Below is a small trained network, with its code and all its weights. Each question gives an input and a class and asks what happens when units are switched off, that is, made to give their printed mean instead of their output.

import numpy as np


def w(rows, s, z=0):
    codes = np.array(rows[::2]) - 128.0
    scale = np.full(codes.shape[1], s)
    scale[-1] = z or s
    return codes * scale


def f(y):
    return np.maximum(y, 0)


def log_softmax(a):
    a = a - a.max(-1, keepdims=True)
    return a - np.log(np.exp(a).sum(-1, keepdims=True))


def net(x, mask):
    res = np.array(x, float).reshape(1, 7) / 4 @ E
    y = f(res @ A[0][:, :-1].T + A[0][:, -1])
    res = res + np.where(mask, y, B[0][:, -1]) @ B[0][:, :-1]
    return log_softmax(res[-1] @ U[:, :-1].T + U[:, -1])


A, B = {}, {}
E = w([
[103,230,43,203],'x0',
[127,127,130,129],'x1',
[131,129,127,127],'x2',
[225,76,120,214],'x3',
[127,128,129,129],'x4',
[73,2,32,120],'x5',
[130,128,125,125],'x6',
],0.0087)
A[0] = w([
[154,65,50,119,100],'N0',
[141,188,154,102,88],'N1',
[163,102,140,194,130],'N2',
[124,127,187,202,107],'N3',
[106,184,67,163,113],'N4',
[165,116,146,36,167],'N5',
[133,72,206,121,149],'N6',
[154,193,220,114,146],'N7',
[144,113,144,171,70],'N8',
[166,167,156,124,125],'N9',
[75,138,96,77,111],'N10',
[187,97,138,102,186],'N11',
[11,49,7,91,87],'N12',
[149,106,157,89,153],'N13',
[149,165,172,151,151],'N14',
[113,161,105,191,124],'N15',
[125,202,44,142,150],'N16',
[166,94,103,173,111],'N17',
[220,91,71,185,121],'N18',
[235,113,107,158,86],'N19',
[121,95,98,143,124],'N20',
[151,111,138,84,162],'N21',
[117,145,109,178,142],'N22',
[192,213,154,68,112],'N23',
[83,149,132,68,59],'N24',
[172,138,97,122,127],'N25',
[42,200,126,41,96],'N26',
[146,76,196,84,136],'N27',
[123,101,142,111,252],'N28',
],0.014,0.002)
B[0] = w([
[195,77,63,100,185],'N0',
[166,101,55,106,169],'N1',
[104,183,235,34,165],'N2',
[122,82,101,67,154],'N3',
[73,154,138,227,180],'N4',
[109,146,138,178,181],'N5',
[118,193,184,247,187],'N6',
[201,26,82,107,200],'N7',
[125,135,196,2,146],'N8',
[205,111,23,111,164],'N9',
[145,146,150,71,174],'N10',
[99,130,190,147,167],'N11',
[171,64,76,117,248],'N12',
[71,184,177,206,166],'N13',
[201,15,69,115,168],'N14',
[84,120,171,214,167],'N15',
[39,111,126,183,189],'N16',
[84,97,160,57,163],'N17',
[125,154,161,94,186],'N18',
[74,164,186,49,175],'N19',
[126,85,104,130,157],'N20',
[62,180,131,225,160],'N21',
[87,194,156,188,157],'N22',
[131,65,83,141,190],'N23',
[80,145,184,91,171],'N24',
[92,123,173,124,141],'N25',
[119,215,180,55,212],'N26',
[87,114,155,212,194],'N27',
[155,144,133,153,163],'N28',
],0.0066,0.016)
U = w([
[120,172,133,248,156],'0',
[205,89,67,121,1],'1',
[133,194,160,48,252],'2',
],0.015,0.00076)

Each question gives the input, the list of numbers given to net, and the class t.
The units are the neurons (one row each of A and B). Each row of codes is followed by its name. A weight is (code - 128) times the scale printed after its matrix; where a second scale follows, it is the last column's (A, B and U).
mask holds one flag per neuron, in row order. A switched-off neuron (its flag False) gives its mean, the last column of its row in B, instead of its output. The means were averaged over made-up inputs and are rounded, as every weight is.
A unit's drop is (log p(t) with every unit on - log p(t) with that unit switched off) / (log p(t) with every unit on - log p(t) with every unit switched off).
The circuit of an input: a set's keep is (log p(t) with only the set's units on - log p(t) with every unit switched off) / (log p(t) with every unit on - log p(t) with every unit switched off). Starting from the 12 units with the biggest drops (on a tie, the unit counted first), units are removed one at a time, each time the one whose removal leaves the highest keep (on an exact tie, the one counted first), for as long as the keep stays at least 0.8.
circuit, biggest first: the units of the circuit, biggest drop first
most important unit: the unit with the biggest drop
k most important neurons: the k neurons with the biggest drops, biggest first
drop when u is switched off: that unit's drop, to one decimal
input [3,5,-5,-2,-2,5,8], class 1: circuit, biggest first	N12
input [-5,7,-1,5,5,0,6], class 0: 2 most important neurons	N6, N26
input [-2,1,5,-2,7,-3,-8], class 1: 2 most important neurons	N7, N4
input [-6,4,7,7,-1,2,1], class 2: 2 most important neurons	N19, N2
input [-7,-5,-4,1,3,-7,4], class 0: 3 most important neurons	N6, N27, N13
input [-1,-3,1,-8,1,-8,0], class 1: 2 most important neurons	N7, N23
input [6,3,6,-7,-5,6,5], class 2: 2 most important neurons	N26, N10
input [-1,-1,-4,7,-8,-7,6], class 1: 2 most important neurons	N7, N14
input [-7,6,-8,3,-8,7,6], class 0: 2 most important neurons	N6, N27
input [-3,-7,2,-2,-5,3,4], class 0: 2 most important neurons	N7, N14
input [-2,-7,4,-6,-1,-6,-6], class 1: 2 most important neurons	N7, N23
input [-6,1,8,6,-4,3,-3], class 0: drop when N2 is switched off	-0.1
input [3,-5,8,0,6,4,-2], class 1: drop when N6 is switched off	0.5
input [3,-1,-6,-4,-2,5,2], class 1: most important unit	N12
input [3,-5,-4,-8,-2,8,-3], class 1: drop when N12 is switched off	7.1
